Here is a tiny trained network, its code and every weight. The questions are about switching its units off for an input and a class, where a switched-off unit gives its printed mean instead of its output.

import numpy as np


def w(rows, s, z=0):
    codes = np.array(rows[::2]) - 128.0
    scale = np.full(codes.shape[1], s)
    scale[-1] = z or s
    return codes * scale


def f(y):
    return np.maximum(y, 0)


def log_softmax(a):
    a = a - a.max(-1, keepdims=True)
    return a - np.log(np.exp(a).sum(-1, keepdims=True))


def net(x, mask):
    res = np.array(x, float).reshape(1, 4) / 4 @ E
    y = f(res @ A[0][:, :-1].T + A[0][:, -1])
    res = res + np.where(mask, y, B[0][:, -1]) @ B[0][:, :-1]
    return log_softmax(res[-1] @ U[:, :-1].T + U[:, -1])


A, B = {}, {}
E = w([
[178,96,240,161,215,128,37],'x0',
[225,39,101,241,140,131,167],'x1',
[215,1,71,83,58,144,90],'x2',
[147,145,185,133,53,119,233],'x3',
],0.0079)
A[0] = w([
[165,94,193,172,194,134,107,104],'neuron 1',
[92,199,230,144,221,127,122,135],'neuron 2',
[138,80,37,112,173,131,51,141],'neuron 3',
[98,153,91,87,98,132,128,177],'neuron 4',
[91,153,130,67,143,140,91,109],'neuron 5',
[111,126,72,125,170,131,86,118],'neuron 6',
[151,96,75,146,101,121,138,1],'neuron 7',
[91,182,150,123,176,136,134,81],'neuron 8',
[154,113,253,76,83,132,108,102],'neuron 9',
[196,75,131,239,85,130,198,133],'neuron 10',
[127,120,101,177,200,132,93,135],'neuron 11',
[119,141,129,115,136,116,129,80],'neuron 12',
[176,73,180,172,161,139,96,135],'neuron 13',
[88,192,120,111,95,146,187,109],'neuron 14',
[139,110,139,145,201,121,97,99],'neuron 15',
[92,171,169,89,186,129,85,135],'neuron 16',
[87,197,203,153,218,126,122,143],'neuron 17',
[112,148,120,90,131,103,107,148],'neuron 18',
[120,166,146,140,85,107,176,155],'neuron 19',
[121,138,126,104,118,121,147,82],'neuron 20',
],0.015,0.0051)
B[0] = w([
[143,143,97,166,128,101,67,185],'neuron 1',
[162,109,163,206,136,147,158,219],'neuron 2',
[133,92,114,152,180,253,129,210],'neuron 3',
[73,112,103,131,116,114,90,192],'neuron 4',
[120,163,170,110,95,167,173,180],'neuron 5',
[112,143,160,89,134,171,144,169],'neuron 6',
[141,167,184,106,148,157,152,168],'neuron 7',
[150,136,125,178,137,78,132,178],'neuron 8',
[171,96,139,5,127,123,139,180],'neuron 9',
[148,117,203,166,99,95,223,254],'neuron 10',
[127,122,118,189,101,102,100,173],'neuron 11',
[140,138,114,135,139,125,153,138],'neuron 12',
[153,129,119,163,133,27,109,199],'neuron 13',
[74,148,100,129,84,106,123,217],'neuron 14',
[136,153,105,159,145,113,116,165],'neuron 15',
[149,105,150,119,125,146,190,194],'neuron 16',
[144,125,155,215,145,139,142,214],'neuron 17',
[108,99,132,111,120,149,155,164],'neuron 18',
[63,133,114,141,114,166,152,195],'neuron 19',
[114,182,141,112,170,120,97,148],'neuron 20',
],0.028,0.016)
U = w([
[50,111,58,3,111,201,113,176],'0',
[164,131,82,228,188,83,70,75],'1',
[30,186,93,143,46,93,161,241],'2',
[147,108,198,205,154,165,213,177],'3',
[173,94,152,52,76,39,156,90],'4',
[136,222,139,133,154,104,108,5],'5',
],0.0071,0.0025)

Each question gives the input, the list of numbers given to net, and the class t.
The units are the neurons (one row each of A and B). Each row of codes is followed by its name. A weight is (code - 128) times the scale printed after its matrix; where a second scale follows, it is the last column's (A, B and U).
mask holds one flag per neuron, in row order. A switched-off neuron (its flag False) gives its mean, the last column of its row in B, instead of its output. The means were averaged over made-up inputs and are rounded, as every weight is.
A unit's drop is (log p(t) with every unit on - log p(t) with that unit switched off) / (log p(t) with every unit on - log p(t) with every unit switched off).
The circuit of an input: a set's keep is (log p(t) with only the set's units on - log p(t) with every unit switched off) / (log p(t) with every unit on - log p(t) with every unit switched off). Starting from the 12 units with the biggest drops (on a tie, the unit counted first), units are removed one at a time, each time the one whose removal leaves the highest keep (on an exact tie, the one counted first), for as long as the keep stays at least 0.8.
units of the circuit, in order: the units of the circuit, biggest drop first
unit that matters most: the unit with the biggest drop
k most important neurons: the k neurons with the biggest drops, biggest first
drop of u: that unit's drop, to one decimal
input [6,0,0,-8], class 1: unit that matters most -> neuron 1
input [6,-1,-1,-2], class 1: units of the circuit, in order -> (neuron 10; neuron 1)
input [-3,0,4,5], class 2: units of the circuit, in order -> (neuron 2; neuron 3)
input [1,5,-8,-6], class 1: 2 most important neurons -> (neuron 10; neuron 1)
input [3,-7,6,5], class 0: 2 most important neurons -> (neuron 10; neuron 13)
input [7,-1,1,-5], class 1: 2 most important neurons -> (neuron 1; neuron 10)
input [-6,5,-3,1], class 2: 2 most important neurons -> (neuron 2; neuron 3)
input [2,-4,1,8], class 0: 2 most important neurons -> (neuron 10; neuron 9)
input [-2,-1,2,-5], class 0: 3 most important neurons -> (neuron 10; neuron 2; neuron 17)
input [-1,-6,2,7], class 0: drop of neuron 9 -> 0.1
input [-4,-1,6,-6], class 0: drop of neuron 10 -> 0.2
input [-5,0,4,-6], class 0: drop of neuron 10 -> 0.2
